Below are the code and all the weights of a small trained network. Each question names an input and a class and asks about switching units off, where a switched-off unit gives its printed mean instead of its output.

import numpy as np


def w(rows, s, z=0):
    codes = np.array(rows[::2]) - 128.0
    scale = np.full(codes.shape[1], s)
    scale[-1] = z or s
    return codes * scale


def f(y):
    return np.maximum(y, 0)


def log_softmax(a):
    a = a - a.max(-1, keepdims=True)
    return a - np.log(np.exp(a).sum(-1, keepdims=True))


def net(x, mask):
    res = np.array(x, float).reshape(1, 7) / 4 @ E
    y = f(res @ A[0][:, :-1].T + A[0][:, -1])
    res = res + np.where(mask, y, B[0][:, -1]) @ B[0][:, :-1]
    return log_softmax(res[-1] @ U[:, :-1].T + U[:, -1])


A, B = {}, {}
E = w([
[128,134,133,129,133,128,128,130,128],'x0',
[105,254,88,101,77,106,64,220,55],'x1',
[132,128,126,128,124,128,126,125,128],'x2',
[151,79,147,202,152,231,100,162,48],'x3',
[124,128,126,126,128,129,135,131,129],'x4',
[127,128,129,128,131,129,128,130,129],'x5',
[244,139,30,78,229,129,180,124,77],'x6',
],0.0087)
A[0] = w([
[220,155,40,73,218,156,154,165,33,19],'neuron 0',
[122,14,219,212,160,198,161,47,197,44],'neuron 1',
[66,201,121,40,60,3,116,129,215,24],'neuron 2',
[11,108,234,166,47,92,104,81,251,52],'neuron 3',
[170,137,77,122,167,159,137,151,53,165],'neuron 4',
[199,100,64,72,193,64,220,42,191,139],'neuron 5',
[197,97,53,73,219,80,236,23,194,139],'neuron 6',
[71,103,195,142,68,104,111,105,210,228],'neuron 7',
[202,94,64,45,225,58,239,26,199,144],'neuron 8',
[127,229,67,67,115,71,107,175,81,2],'neuron 9',
[141,3,199,180,164,198,165,78,179,168],'neuron 10',
[45,175,160,222,45,201,10,224,28,114],'neuron 11',
[74,219,131,51,58,10,138,113,220,221],'neuron 12',
[196,129,91,98,181,158,146,145,51,103],'neuron 13',
],0.0039,0.0053)
B[0] = w([
[73,206,20,241,100,184,105,79,35,199],'neuron 0',
[45,235,9,254,76,219,72,99,2,205],'neuron 1',
[51,227,13,255,67,222,73,93,5,183],'neuron 2',
[221,57,91,129,235,52,230,25,168,208],'neuron 3',
[151,94,122,125,160,97,156,99,158,205],'neuron 4',
[104,103,181,72,92,131,86,181,198,206],'neuron 5',
[107,107,198,71,94,127,98,181,216,216],'neuron 6',
[73,191,76,184,96,185,91,122,67,232],'neuron 7',
[109,107,201,63,85,127,88,195,206,223],'neuron 8',
[238,33,90,129,243,38,250,17,184,178],'neuron 9',
[171,120,61,172,176,101,195,59,107,230],'neuron 10',
[108,105,193,71,69,130,66,194,177,243],'neuron 11',
[198,76,71,160,206,77,211,52,136,254],'neuron 12',
[133,134,82,174,156,121,148,76,105,186],'neuron 13',
],0.006,0.007)
U = w([
[182,75,123,129,186,100,181,103,142,2],'0',
[87,197,100,154,100,158,101,127,73,213],'1',
[112,110,249,77,84,127,87,220,165,217],'2',
],0.019,0.00076)

Each question gives the input, the list of numbers given to net, and the class t.
The units are the neurons (one row each of A and B). Each row of codes is followed by its name. A weight is (code - 128) times the scale printed after its matrix; where a second scale follows, it is the last column's (A, B and U).
mask holds one flag per neuron, in row order. A switched-off neuron (its flag False) gives its mean, the last column of its row in B, instead of its output. The means were averaged over made-up inputs and are rounded, as every weight is.
A unit's drop is (log p(t) with every unit on - log p(t) with that unit switched off) / (log p(t) with every unit on - log p(t) with every unit switched off).
The circuit of an input: a set's keep is (log p(t) with only the set's units on - log p(t) with every unit switched off) / (log p(t) with every unit on - log p(t) with every unit switched off). Starting from the 12 units with the biggest drops (on a tie, the unit counted first), units are removed one at a time, each time the one whose removal leaves the highest keep (on an exact tie, the one counted first), for as long as the keep stays at least 0.8.
circuit, biggest first: the units of the circuit, biggest drop first
unit that matters most: the unit with the biggest drop
top k neurons: the k neurons with the biggest drops, biggest first
drop of u: that unit's drop, to one decimal
input [5,4,6,1,3,0,-1], class 2: unit that matters most -> neuron 1
input [-3,-1,1,-1,6,7,8], class 2: circuit, biggest first -> (neuron 8; neuron 6; neuron 5)
input [-6,0,-3,-6,3,6,-4], class 0: top 4 neurons -> (neuron 12; neuron 3; neuron 1; neuron 0)
input [4,-4,-7,3,-1,6,0], class 1: circuit, biggest first -> (neuron 1; neuron 12)
input [0,1,4,8,5,1,6], class 1: top 4 neurons -> (neuron 0; neuron 12; neuron 3; neuron 9)
input [-3,-4,-4,1,-1,2,-5], class 1: top 2 neurons -> (neuron 1; neuron 7)
input [4,-8,2,-1,8,-5,6], class 2: circuit, biggest first -> (neuron 8; neuron 6)
input [-7,3,5,-5,1,6,2], class 0: top 2 neurons -> (neuron 12; neuron 1)
input [-3,3,-3,1,5,-6,8], class 1: top 4 neurons -> (neuron 0; neuron 12; neuron 3; neuron 10)
input [-7,1,2,3,-2,-8,-3], class 2: top 4 neurons -> (neuron 1; neuron 0; neuron 2; neuron 11)
input [-3,-8,4,-1,7,7,2], class 2: top 2 neurons -> (neuron 8; neuron 6)
input [-2,8,0,-5,6,-6,5], class 0: top 2 neurons -> (neuron 9; neuron 12)
input [-4,-2,-1,8,8,-2,-1], class 1: top 4 neurons -> (neuron 1; neuron 12; neuron 3; neuron 9)
input [-6,8,4,0,-4,-2,4], class 0: circuit, biggest first -> (neuron 9)
input [4,1,1,2,-7,8,7], class 1: top 3 neurons -> (neuron 0; neuron 12; neuron 3)
input [5,2,8,1,-6,-4,8], class 1: top 4 neurons -> (neuron 0; neuron 12; neuron 3; neuron 10)
input [0,-5,-8,-7,-6,0,-8], class 0: top 2 neurons -> (neuron 3; neuron 12)
input [4,1,0,8,8,0,-3], class 2: top 3 neurons -> (neuron 11; neuron 0; neuron 2)
input [0,-8,3,5,7,2,-5], class 1: drop of neuron 1 -> 1.6
input [3,-1,2,-6,3,6,-8], class 0: unit that matters most -> neuron 3
input [2,-7,-4,-2,-4,-4,7], class 2: drop of neuron 8 -> 0.2
input [-3,5,7,-3,2,4,4], class 0: drop of neuron 9 -> 0.3
